Below is a small trained network, with its code and all its weights. Each question gives an input and a class and asks what happens when units are switched off, that is, made to give their printed mean instead of their output.

import numpy as np


def w(rows, s, z=0):
    codes = np.array(rows[::2]) - 128.0
    scale = np.full(codes.shape[1], s)
    scale[-1] = z or s
    return codes * scale


def f(y):
    return y / 2 * (1 + np.tanh(0.7978845608 * (y + 0.044715 * y**3)))


def log_softmax(a):
    a = a - a.max(-1, keepdims=True)
    return a - np.log(np.exp(a).sum(-1, keepdims=True))


def net(x, mask):
    res = np.array(x, float).reshape(1, 6) / 4 @ E
    y = f(res @ A[0][:, :-1].T + A[0][:, -1])
    res = res + np.where(mask, y, B[0][:, -1]) @ B[0][:, :-1]
    return log_softmax(res[-1] @ U[:, :-1].T + U[:, -1])


A, B = {}, {}
E = w([
[212,142,66,139],'x0',
[147,2,118,96],'x1',
[165,157,192,41],'x2',
[128,128,126,128],'x3',
[127,131,128,129],'x4',
[78,137,67,57],'x5',
],0.0092)
A[0] = w([
[93,207,139,152,50],'N0',
[108,159,119,120,4],'N1',
[157,71,165,155,131],'N2',
[163,188,155,29,100],'N3',
[150,158,99,153,131],'N4',
[89,171,53,71,143],'N5',
[195,82,136,127,118],'N6',
[47,130,71,225,52],'N7',
[133,128,212,198,68],'N8',
[203,113,46,138,58],'N9',
[116,110,59,163,79],'N10',
[51,106,109,70,180],'N11',
[145,174,103,128,137],'N12',
[122,172,90,215,179],'N13',
[216,129,75,111,89],'N14',
[135,10,88,100,109],'N15',
[102,96,57,68,133],'N16',
[160,135,141,175,87],'N17',
[73,91,184,130,102],'N18',
[97,52,143,120,114],'N19',
[201,160,148,64,176],'N20',
[104,107,82,162,93],'N21',
[75,133,92,111,132],'N22',
[76,127,198,109,86],'N23',
],0.013,0.0027)
B[0] = w([
[95,197,84,3,195],'N0',
[145,115,109,87,131],'N1',
[220,222,151,105,189],'N2',
[116,72,191,125,230],'N3',
[108,96,113,114,161],'N4',
[216,125,169,210,215],'N5',
[122,151,147,133,185],'N6',
[121,66,169,110,224],'N7',
[201,126,120,178,196],'N8',
[23,144,72,161,208],'N9',
[114,20,166,96,185],'N10',
[191,125,106,209,214],'N11',
[102,156,124,122,166],'N12',
[134,142,198,89,213],'N13',
[58,102,55,193,198],'N14',
[115,211,157,22,255],'N15',
[203,157,140,155,205],'N16',
[148,148,85,97,156],'N17',
[35,191,53,253,190],'N18',
[74,177,119,88,201],'N19',
[87,23,125,133,215],'N20',
[168,75,234,103,171],'N21',
[192,119,115,131,170],'N22',
[79,80,115,197,193],'N23',
],0.0069,0.0079)
U = w([
[144,114,121,127,255],'0',
[117,30,195,101,27],'1',
[148,124,109,131,225],'2',
[129,179,101,63,107],'3',
[72,117,35,181,67],'4',
[253,142,101,168,41],'5',
],0.012,0.0076)

Each question gives the input, the list of numbers given to net, and the class t.
The units are the neurons (one row each of A and B). Each row of codes is followed by its name. A weight is (code - 128) times the scale printed after its matrix; where a second scale follows, it is the last column's (A, B and U).
mask holds one flag per neuron, in row order. A switched-off neuron (its flag False) gives its mean, the last column of its row in B, instead of its output. The means were averaged over made-up inputs and are rounded, as every weight is.
A unit's drop is (log p(t) with every unit on - log p(t) with that unit switched off) / (log p(t) with every unit on - log p(t) with every unit switched off).
The circuit of an input: a set's keep is (log p(t) with only the set's units on - log p(t) with every unit switched off) / (log p(t) with every unit on - log p(t) with every unit switched off). Starting from the 12 units with the biggest drops (on a tie, the unit counted first), units are removed one at a time, each time the one whose removal leaves the highest keep (on an exact tie, the one counted first), for as long as the keep stays at least 0.8.
units of the circuit, in order: the units of the circuit, biggest drop first
unit that matters most: the unit with the biggest drop
top k neurons: the k neurons with the biggest drops, biggest first
drop of u: that unit's drop, to one decimal
input [6,5,-3,1,-3,-3], class 4: units of the circuit, in order : [N9]
input [4,1,-8,-2,-5,4], class 1: units of the circuit, in order : [N10, N21]
input [7,2,5,-4,-1,0], class 4: units of the circuit, in order : [N14, N9]
input [1,7,-6,-3,5,8], class 5: top 2 neurons : [N16, N11]
input [-6,-4,5,4,2,5], class 4: units of the circuit, in order : [N23, N15]
input [-3,4,-7,0,1,-3], class 1: top 2 neurons : [N7, N21]
input [-1,6,-3,1,2,-7], class 5: top 3 neurons : [N2, N8, N0]
input [-8,-4,4,7,0,-6], class 4: units of the circuit, in order : [N18, N23]
input [-2,-5,3,-4,-5,6], class 5: units of the circuit, in order : [N5, N11]
input [8,-5,-5,-3,3,-5], class 4: top 2 neurons : [N9, N14]
input [5,6,2,-3,-4,0], class 3: units of the circuit, in order : [N15, N5]
input [8,4,-8,4,7,-3], class 1: top 2 neurons : [N10, N21]
input [1,8,6,6,-7,-8], class 3: top 2 neurons : [N15, N2]
input [-3,-3,-8,3,2,-1], class 1: unit that matters most : N7
input [-1,8,-6,-4,-2,0], class 3: top 2 neurons : [N15, N19]
input [-1,-5,-4,1,-2,0], class 3: top 3 neurons : [N0, N20, N3]
input [6,-8,-1,0,3,-5], class 3: top 2 neurons : [N0, N13]
input [-6,4,4,2,-4,-1], class 4: top 2 neurons : [N18, N23]
input [-2,3,-4,0,3,-5], class 5: drop of N22 : -0.2
input [4,0,8,-2,-2,6], class 1: unit that matters most : N3
